In the rows, 128 means zero.
Group, then class
[142 116 161 114 147 138 108 119 123 125 111 130 139 107 140 128 129 147
 120 113 122 127 137 138 133 188 159 155 160 104 136 131 124 131 158  67
  72 138 132 107 153 123 125 115 136 128 164]  Rolup:dobub
[126 114 126 112 128 120 132 112 127 104 110 141 136 161 139 135 123 139
 130 100 118 123 134 129 114 155 121 136 140 120 137 104 116 150 148 135
 129 137 129 105 128 129 137  98 129 128 134]  lep:maroz
[132 137 142 108 123 132 118  98 122 112  99 138 160  96 140 132 122 125
 140 112  85 128 105 122  58 234 147 148 181 152 122 143 138 101 108 114
 112 132 147  92 153 119 152 114 137 148 216]  Rolup:dobub
[134 150 122 125 141 123 128 105 125 138  93 149 144 137 121 151 105 146
 144 106 105 114 115 153  58 165 131  79 144 145  98 160 135  97 113 142
 161 127 154  92 112 135 194 132 155 129 174]  lep:mugu
[127 150 141 103 134 155 129 139 143 167 130 126 131 127 113 106 119 135
 133  96 127 128 135 124 166 163 138 150 137 120 112 146 130 100 127 110
  99 138 122 124 136 127 120 119 118 140 142]  Vogu:Nedot
[118 138 138 125 123 143 106 134 135 151 136 124 117 118 117 108 134 105
 130 104 135 130 147 133 166 155 138 146 121 137 112 147 130 108 142 119
  97 145 119 125 152 121 131 123 150 139 149]  Vogu:Nedot
[132 109 156  93 114 117 128 134 119 107 128 111 119 139 125 120 138 142
 108 102 114 136 134 119 161 134 145 148 132 129 114 129 152 136 157 125
 106 136  78 117 131 121 135 124 114 155 128]  Vogu:Nedot
[128 124 145 131 136 141 114 130 130 181 122 130 137 146 126 102 127 151
 128 103 124 125 109 138 114 183 135 142 113 127 126 136 117 118 125 118
  76 154 119 116 139 135 100 127 123 129 143]  Rolup:Vemuf
[123 115 113 147 120 173 120 140 106 191 151 109  94 175 126  96 133 213
 128  95 157 134 152 139 222 112 130 141  97 134  99 106 101 180 169 128
  15 155 140 169 134 135  60 132 141  95  61]  Rolup:kasus
[118  65 167 143 156 144 126 108 131 112 132 138 116 153 148  97 132 171
 117  96 141 155 164 134 178 163 140 185 152 139 186 105 115 170 159 122
   4 174 109 161 162 152  73 129 124 114 114]  Rolup:Vemuf
[131 106 133 149 148 151 119  86 129 166 138 122 126 147 125 103 133 166
 137 112 157 133 127 137 168 145 134 162 142 134 156 109 113 150 114 132
  48 160 155 155 139 133  72 126 133 121 127]  Rolup:dobub
[143 102 148 127 134 129 133 113 129 111 116 130 129 140 153 118 121 128
 132 109 113 137 145 121 142 182 145 162 160 151 127 125 128 171 139 106
  68 136 137 116 155 144 139 121 130 137 161]  Rolup:dobub
[ 94  82 175 126 150 144 135 100 132 129 135 145 151  99 144 109 131 100
 120  95  84 139 129 107 144 190 162 181 183 128 224 119 126 144 121  93
 103 158 112 145 169 141 102 122 100 145 176]  Vogu:Nedot
[135 141 133 125 127 148 132 146 125 160 126 126 140 142 128 101 128 172
 136 104 131 131 120 145 191 159 114 128 100 142  99 106 123 150 132 114
  64 144 148 118 150 128 111 121 132 127 131]  Rolup:kasus
[128 148 125 121 128 102 136 100 125  93  88 135 159 120 119 153 126 114
 113 105  75 136 138 111  21 183 134 128 170 139 116 150 143 101 105 123
 189 118 146  76 117 139 175 130 136 165 225]  lep:mugu
[132 124 124 148 137 157 120 142 129 195 157 128 124 145 138 102 125 161
 130  84 149 133 151 145 201 152 127 131 115 137 128  91 137 135 154 121
  23 154 124 186 145 148  78 131 140 107 121]  Vogu:tuk
[127 165 117 113 150 175 126 113 127 200 143 144 149 115 125 109 124  91
 127 101 148 123 121 145 158 198 133 145 151 143 147 158 139 109 129  96
  64 141 134 152 130 139 112 117 171 145 199]  Vogu:Nedot
[133  92 156  96 131 114 130 127 133  69 112 121 124 122 142 115 126 150
 112 117 112 135 149 120 135 161 138 152 140 158 116 110 137 178 126 124
 122 137 124 108 139 119 137 115 128 121 126]  Rolup:Vemuf
[137  97 147  96 124 124 137 125 130  87 107 120 122 155 141  97 125 217
 128  86 119 127 153 134 147 156 139 155 146 146 135 115 123 169 150 115
  76 131 118  94 146 123 145 114 141 116 130]  Rolup:dobub
[138 138 148 133 135 164 115 125 126 148 135 130 114 129 120 107 120 129
 130 120 120 117 132 130 134 183 140 142 135 127 123 129 120 123 136 123
  83 137 145 126 131 131 128 114 129 165 171]  Rolup:kasus

Group, then class
[122 130 118 152 154 138 144 131 127 131 139 118 132 103 135 129 127 147
 141  98 128 117 115 125 183 136 129 146 120 118 115 110 141 134 131 123
 132 165 184 135 126 133 139 132 119 168 120]  divo:H
[132 146 141 132 110 177 132 124 148 121 138 119 120 127 145 145 136 139
 112 100 130 112 132 109 171 126 125 136 126 106 105 106 132 130 126 143
 107 146 201 122 132 126 141 132 133 122 119]  divo:H
[161  96 141 224 118 149 128 119 147 111 131 133 124  97 149 128 128 101
 115  92 190 124 119 107 143 132 142 135 101 109 111  95 146 134 128 117
 123 136 141 105 122 118 139 125  98 115 121]  suf:U
[139  90 134 191 193  87 134 139 119 126 111 166 125  90 134 139 154 130
 100 124 120 137 101 126 127 124 170 131 141  66  94  90 162 132 133 129
 148 170 136 150 117 161 120 137 101 132 131]  suf:D
[115 129 108 157 156 107 131 146 114 135 120 158 129 103 120 118 137 133
 110 118 129 128 113 128 167 126 146 151 125 117  81 114 150 123 116 119
 136 178 152 137 129 160 124 106 122 131 138]  divo:G
[197 123 136 223 111  81 130 127 104 137 119 133 135 128 164 134 141 122
 116 103  97 113 125 106 129 121 130 102 139 147  99 132 142 113 121 107
 119 144  71 120 102 131 105 121 146 131 133]  vev:M
[140 107 131 235 162  67 126 130 101 138 111 167 139 120 142 120 130 118
 119 114 102 136 123 123 121  94 149 111 130 129 106 122 130 133 122 107
 131 152  29 107 103 141 131 128 131  94 107]  vev:M
[141 111 150 218 153 114 129 138 113 136 120 146 127 102 141 145 151 127
 115 124 129 141 132 117 159 136 147 133 130 103 100 105 153 147 132 121
 148 153 125 127 106 144 125 128 117 133 124]  suf:D
[129 134 134 210 160  99 126 123 103 134 127 142 121 109 115 135 138 129
 104 111 133 130 120 130 152 148 129 132 137 113  91 102 147 145 131 121
 145 162 154 129 133 146 122 127  98 156 117]  divo:H
[125 119 114 172 160 142 125 113 135 124 127 153 139 108 129 136 137 135
 120 105 125 138 127 126 167 133 148 154 124 120 130 107 144 133 129 123
 135 158 159 174 108 148 130 117  92 143 128]  suf:D
[135  98 112 239 139 141 129 132 124 123 124 151 155 100 149 118 128 117
 116 130 118 130 112 120 181 125 140 126 122 117 115  87 141 151 136 107
 143 146 114 118 116 165 135 124 110 120  50]  suf:D
[120 108 135 195 143  66 139 124  77 137 100 136 135 119 137 125 138 100
 104 128 111 140 116 111 138 123 157 102 147 140  91 142 131 134 109 111
 129 148  43 123 112 129 119 129 131 124 116]  vev:L
[157 121 130 187 106 200 132 128 143 118 121 151 135 102 139 128 129 123
 121 125 117 123 128  89 170 142 139 152 106 134 129  95 139 136 128 124
 128 135 181 111 119 167 123 128 126 113 122]  suf:U
[135 130 133 203 126  62 132 142  99 131 124 138 143 115 149 126 130 121
 111 125 117 130 126 107 129 127 145 116 129 138 112 169 134 132 122 116
 147 153  66 135 141 133 133 127 141 130 120]  vev:M
[142 109 151 239 138 118 133 119 105 119 115 141 138  92 160 134 134 141
 125  94 123 121 112 128 170 133 138 121 144 104  83  91 145 135 118 118
 133 170 124 123 126 166 132 145 121 130 127]  divo:H
